Below are the code and all the weights of a small trained network. Each question names an input and a target symbol and asks about switching units off, where a switched-off unit gives its printed mean instead of its output.

import numpy as np


def w(rows, s, z=0):
    codes = np.array(rows[::2]) - 128.0
    scale = np.full(codes.shape[1], s)
    scale[-1] = z or s
    return codes * scale


def f(y):
    return y / 2 * (1 + np.tanh(0.7978845608 * (y + 0.044715 * y**3)))


def softmax(a):
    e = np.exp(a - a.max(-1, keepdims=True))
    return e / e.sum(-1, keepdims=True)


def log_softmax(a):
    a = a - a.max(-1, keepdims=True)
    return a - np.log(np.exp(a).sum(-1, keepdims=True))


def net(x, mask):
    ids = ['αβγδθτφψ'.index(c) for c in x.split()]
    T = len(ids)
    res = E[ids] + P[:T]
    q, k, v = (res @ M[0].T for M in (Q, K, V))
    z = softmax(np.where(np.tri(T) > 0, q @ k.T / 4**0.5, -1e9)) @ v
    res = res + np.where(mask[0], z, O[0][:, -1]) @ O[0][:, :-1]
    y = f(res @ A[0][:, :-1].T + A[0][:, -1])
    res = res + np.where(mask[1:25], y, B[0][:, -1]) @ B[0][:, :-1]
    return log_softmax(res[-1] @ U[:, :-1].T + U[:, -1])


Q, K, V, O, A, B = {}, {}, {}, {}, {}, {}
E = w([
[25,128,86,147,90,236,204,123,112,153,63,164],'α',
[157,84,184,121,50,110,112,213,192,111,83,178],'β',
[119,142,128,199,161,81,139,214,178,28,129,199],'γ',
[73,68,149,161,78,65,64,127,99,83,145,152],'δ',
[146,57,62,96,213,134,52,118,167,96,55,134],'θ',
[90,203,158,254,115,227,48,163,104,171,110,136],'τ',
[172,246,139,116,45,90,27,81,152,140,58,137],'φ',
[122,160,6,156,138,95,99,105,204,189,227,159],'ψ',
],0.0081)
P = w([
[23,115,61,218,81,161,67,229,173,99,147,5],'0',
[118,36,135,221,142,48,212,167,160,211,67,80],'1',
[35,114,34,167,66,110,20,152,239,93,27,173],'2',
[97,161,37,110,42,236,80,250,84,31,100,39],'3',
[131,53,167,175,167,67,197,104,96,185,102,131],'4',
[60,150,80,173,63,136,28,137,247,129,51,232],'5',
[105,218,33,94,93,222,58,225,67,25,106,94],'6',
[162,58,213,153,180,80,184,37,70,182,163,181],'7',
[107,169,86,159,74,173,17,114,233,167,69,243],'8',
[131,208,51,64,108,209,51,230,61,26,124,96],'9',
[236,68,255,119,208,128,197,18,32,205,237,243],'10',
[148,171,50,123,74,190,43,146,246,228,82,224],'11',
[150,228,47,67,117,194,75,210,48,45,149,98],'12',
[166,63,207,167,188,88,205,66,93,182,152,145],'13',
],0.0057)
Q[0] = w([
[240,96,228,98,183,56,238,51,88,211,233,17],'head 1',
[24,53,95,187,43,82,37,164,243,119,26,235],'head 1',
[40,72,121,205,155,57,113,51,249,233,59,233],'head 1',
[42,158,66,198,46,199,29,235,166,69,2,206],'head 1',
],0.0055)
K[0] = w([
[35,95,85,159,93,100,155,226,151,83,42,37],'head 1',
[246,70,242,74,254,145,214,36,19,157,182,203],'head 1',
[126,29,237,102,173,144,230,133,41,93,172,118],'head 1',
[233,179,203,85,173,167,89,53,90,165,199,247],'head 1',
],0.0056)
V[0] = w([
[199,163,1,77,202,119,175,86,236,195,100,165],'head 1',
[12,224,51,239,74,223,146,135,91,219,186,109],'head 1',
[102,169,113,23,61,182,66,29,79,202,45,103],'head 1',
[48,55,27,48,173,76,202,58,105,56,228,101],'head 1',
],0.0055)
O[0] = w([
[230,22,37,224,116,114,104,97,154,179,5,197,100],'head 1',
[239,109,191,146,89,218,115,243,26,224,244,224,249],'head 1',
[206,63,60,170,13,198,99,114,109,33,182,52,58],'head 1',
[22,52,3,135,90,44,117,229,25,137,46,169,1],'head 1',
],0.0052,0.0036)
A[0] = w([
[200,95,227,163,184,91,95,2,69,178,117,54,105],'neuron 1',
[235,85,61,137,55,185,107,209,63,144,173,161,113],'neuron 2',
[58,95,26,122,116,136,106,142,224,80,64,106,44],'neuron 3',
[149,130,101,202,50,141,37,134,159,69,171,33,121],'neuron 4',
[205,169,114,161,23,122,57,108,194,103,94,130,149],'neuron 5',
[215,138,182,138,179,171,183,174,60,51,183,78,251],'neuron 6',
[97,146,145,91,177,186,111,78,212,53,129,58,108],'neuron 7',
[143,27,149,234,177,34,171,67,83,142,168,114,71],'neuron 8',
[76,201,70,97,147,160,63,178,119,161,132,148,100],'neuron 9',
[129,143,189,174,119,154,147,101,143,181,162,152,164],'neuron 10',
[178,171,198,127,140,111,156,72,185,174,107,150,99],'neuron 11',
[163,125,206,178,219,131,192,135,31,98,121,81,164],'neuron 12',
[104,222,82,76,79,41,107,180,88,40,163,92,122],'neuron 13',
[174,124,128,178,65,132,91,101,131,193,154,190,155],'neuron 14',
[60,126,35,114,97,136,123,135,111,35,34,62,87],'neuron 15',
[94,135,69,106,96,180,183,65,89,116,38,162,205],'neuron 16',
[143,89,203,123,40,80,202,46,78,156,90,161,194],'neuron 17',
[148,178,193,178,167,59,203,45,201,162,82,163,92],'neuron 18',
[112,34,112,176,158,110,145,88,41,230,131,164,141],'neuron 19',
[156,29,187,69,205,84,177,57,120,146,124,61,100],'neuron 20',
[110,60,175,161,178,128,233,88,170,151,79,192,194],'neuron 21',
[194,92,121,196,188,78,135,78,188,209,24,210,37],'neuron 22',
[143,32,241,89,105,55,233,86,143,186,130,121,76],'neuron 23',
[45,102,175,196,166,114,213,155,41,193,135,130,92],'neuron 24',
],0.0061,0.0025)
B[0] = w([
[30,61,132,202,160,85,209,194,95,158,31,36,159],'neuron 1',
[113,174,92,207,53,84,53,105,200,82,66,69,255],'neuron 2',
[121,191,203,219,177,121,179,73,52,132,75,47,165],'neuron 3',
[223,138,69,52,169,186,149,129,106,40,131,202,193],'neuron 4',
[111,109,155,108,194,157,235,101,113,94,129,87,221],'neuron 5',
[80,187,170,64,107,77,102,122,54,169,57,192,245],'neuron 6',
[99,160,218,213,37,225,187,71,77,163,163,71,152],'neuron 7',
[23,238,233,31,134,78,105,163,192,194,144,204,141],'neuron 8',
[95,171,80,55,162,62,131,189,165,65,46,149,192],'neuron 9',
[159,56,111,126,139,129,94,137,184,101,167,133,228],'neuron 10',
[141,60,116,172,126,169,113,156,100,187,142,87,178],'neuron 11',
[25,186,83,125,63,125,119,66,55,33,36,116,170],'neuron 12',
[75,5,87,95,180,221,236,182,128,97,149,77,141],'neuron 13',
[105,45,85,97,159,134,176,198,155,110,107,81,234],'neuron 14',
[195,104,183,196,230,61,134,182,125,199,194,97,140],'neuron 15',
[205,87,96,88,212,90,148,173,173,99,155,177,148],'neuron 16',
[232,163,75,131,194,63,168,152,160,44,29,72,151],'neuron 17',
[198,139,96,197,97,95,43,109,43,224,127,127,187],'neuron 18',
[81,109,236,128,104,172,209,77,187,113,218,96,170],'neuron 19',
[24,44,89,42,155,149,205,202,158,46,100,122,129],'neuron 20',
[203,168,38,74,42,198,75,80,110,72,149,224,189],'neuron 21',
[61,68,113,63,108,232,142,130,21,178,176,191,187],'neuron 22',
[189,124,21,100,134,83,95,195,253,29,73,103,155],'neuron 23',
[168,196,179,194,75,184,208,52,161,30,110,43,174],'neuron 24',
],0.0053,0.0051)
U = w([
[221,66,5,131,137,75,46,199,234,59,86,132,96],'α',
[45,157,182,228,32,162,121,56,89,185,109,29,51],'β',
[111,243,151,24,69,101,20,66,38,154,82,230,99],'γ',
[14,201,195,73,190,50,196,160,245,85,53,93,105],'δ',
[228,97,110,166,239,68,163,190,26,147,107,40,254],'θ',
[160,101,217,71,161,167,116,161,219,225,254,162,238],'τ',
[189,110,116,116,105,227,206,15,133,41,138,115,58],'φ',
[14,6,90,18,135,203,190,211,11,126,118,148,152],'ψ',
],0.0053,0.0018)

Each question gives the input, a string of symbols that net reads in full, and the target symbol t.
The units are the heads (4 rows each of Q, K, V and O) and the neurons (one row each of A and B). Each row of codes is followed by its name. A weight is (code - 128) times the scale printed after its matrix; where a second scale follows, it is the last column's (O, A, B and U).
mask holds one flag per unit, heads first, then neurons. A switched-off unit (its flag False) gives its mean, the last column of its rows in O or B, instead of its output. The means were averaged over made-up inputs and are rounded, as every weight is.
A unit's drop is (log p(t) with every unit on - log p(t) with that unit switched off) / (log p(t) with every unit on - log p(t) with every unit switched off).
The circuit of an input: a set's keep is (log p(t) with only the set's units on - log p(t) with every unit switched off) / (log p(t) with every unit on - log p(t) with every unit switched off). Starting from the 12 units with the biggest drops (on a tie, the unit counted first), units are removed one at a time, each time the one whose removal leaves the highest keep (on an exact tie, the one counted first), for as long as the keep stays at least 0.8.
circuit, biggest first: the units of the circuit, biggest drop first
most important unit: the unit with the biggest drop
k most important neurons: the k neurons with the biggest drops, biggest first
input ψ φ φ β δ τ φ φ α γ γ, target γ: circuit, biggest first => neuron 6; neuron 12; neuron 21
input τ α τ γ φ β τ, target φ: circuit, biggest first => head 1; neuron 4
input γ φ α γ γ φ θ, target φ: circuit, biggest first => head 1; neuron 7
input δ φ ψ γ θ γ φ τ β, target τ: most important neuron => neuron 12
input β τ δ β ψ ψ θ τ δ τ δ α γ α, target φ: circuit, biggest first => neuron 24; neuron 21
input α θ α β ψ, target τ: 3 most important neurons => neuron 19; neuron 8; neuron 12
input φ γ φ β, target φ: 2 most important neurons => neuron 4; neuron 5
input γ α α δ δ γ β θ θ γ, target θ: 2 most important neurons => neuron 15; neuron 3
input ψ δ γ β θ γ τ δ φ δ, target φ: circuit, biggest first => head 1; neuron 4
input φ φ δ δ ψ θ β β β γ θ α, target θ: circuit, biggest first => head 1; neuron 15; neuron 3; neuron 16
input φ ψ τ θ β θ α α ψ τ β α, target β: circuit, biggest first => head 1; neuron 7
input β α ψ ψ θ γ θ φ γ τ τ, target β: circuit, biggest first => neuron 1; neuron 12; neuron 4
input β ψ θ ψ β τ φ, target φ: 3 most important neurons => neuron 5; neuron 4; neuron 13
input α ψ φ τ γ γ β τ δ, target τ: circuit, biggest first => head 1; neuron 12
input δ β ψ β γ γ ψ δ φ ψ, target α: circuit, biggest first => head 1; neuron 2; neuron 22
input θ ψ ψ, target ψ: circuit, biggest first => neuron 22; head 1
input φ γ β, target γ: circuit, biggest first => head 1; neuron 21; neuron 18; neuron 22
input β γ γ γ β ψ, target β: 2 most important neurons => neuron 7; neuron 3
input θ τ φ ψ γ τ τ α ψ β δ β δ δ, target δ: most important unit => neuron 8
input γ γ δ δ δ τ δ φ δ, target φ: circuit, biggest first => head 1; neuron 4; neuron 5
input τ α α, target α: 2 most important neurons => neuron 2; neuron 16
input θ β ψ δ β α, target β: circuit, biggest first => head 1; neuron 7; neuron 18
input α γ α α β α τ γ ψ τ ψ δ, target ψ: 2 most important neurons => neuron 22; neuron 14
input ψ β θ, target β: 2 most important neurons => neuron 7; neuron 3
input δ φ γ δ γ δ γ τ φ θ β, target α: 2 most important neurons => neuron 23; neuron 17
input γ φ τ α, target φ: 2 most important neurons => neuron 4; neuron 7
input α γ α φ, target φ: 2 most important neurons => neuron 4; neuron 5
input γ τ τ ψ γ φ ψ γ α φ φ, target θ: most important neuron => neuron 1
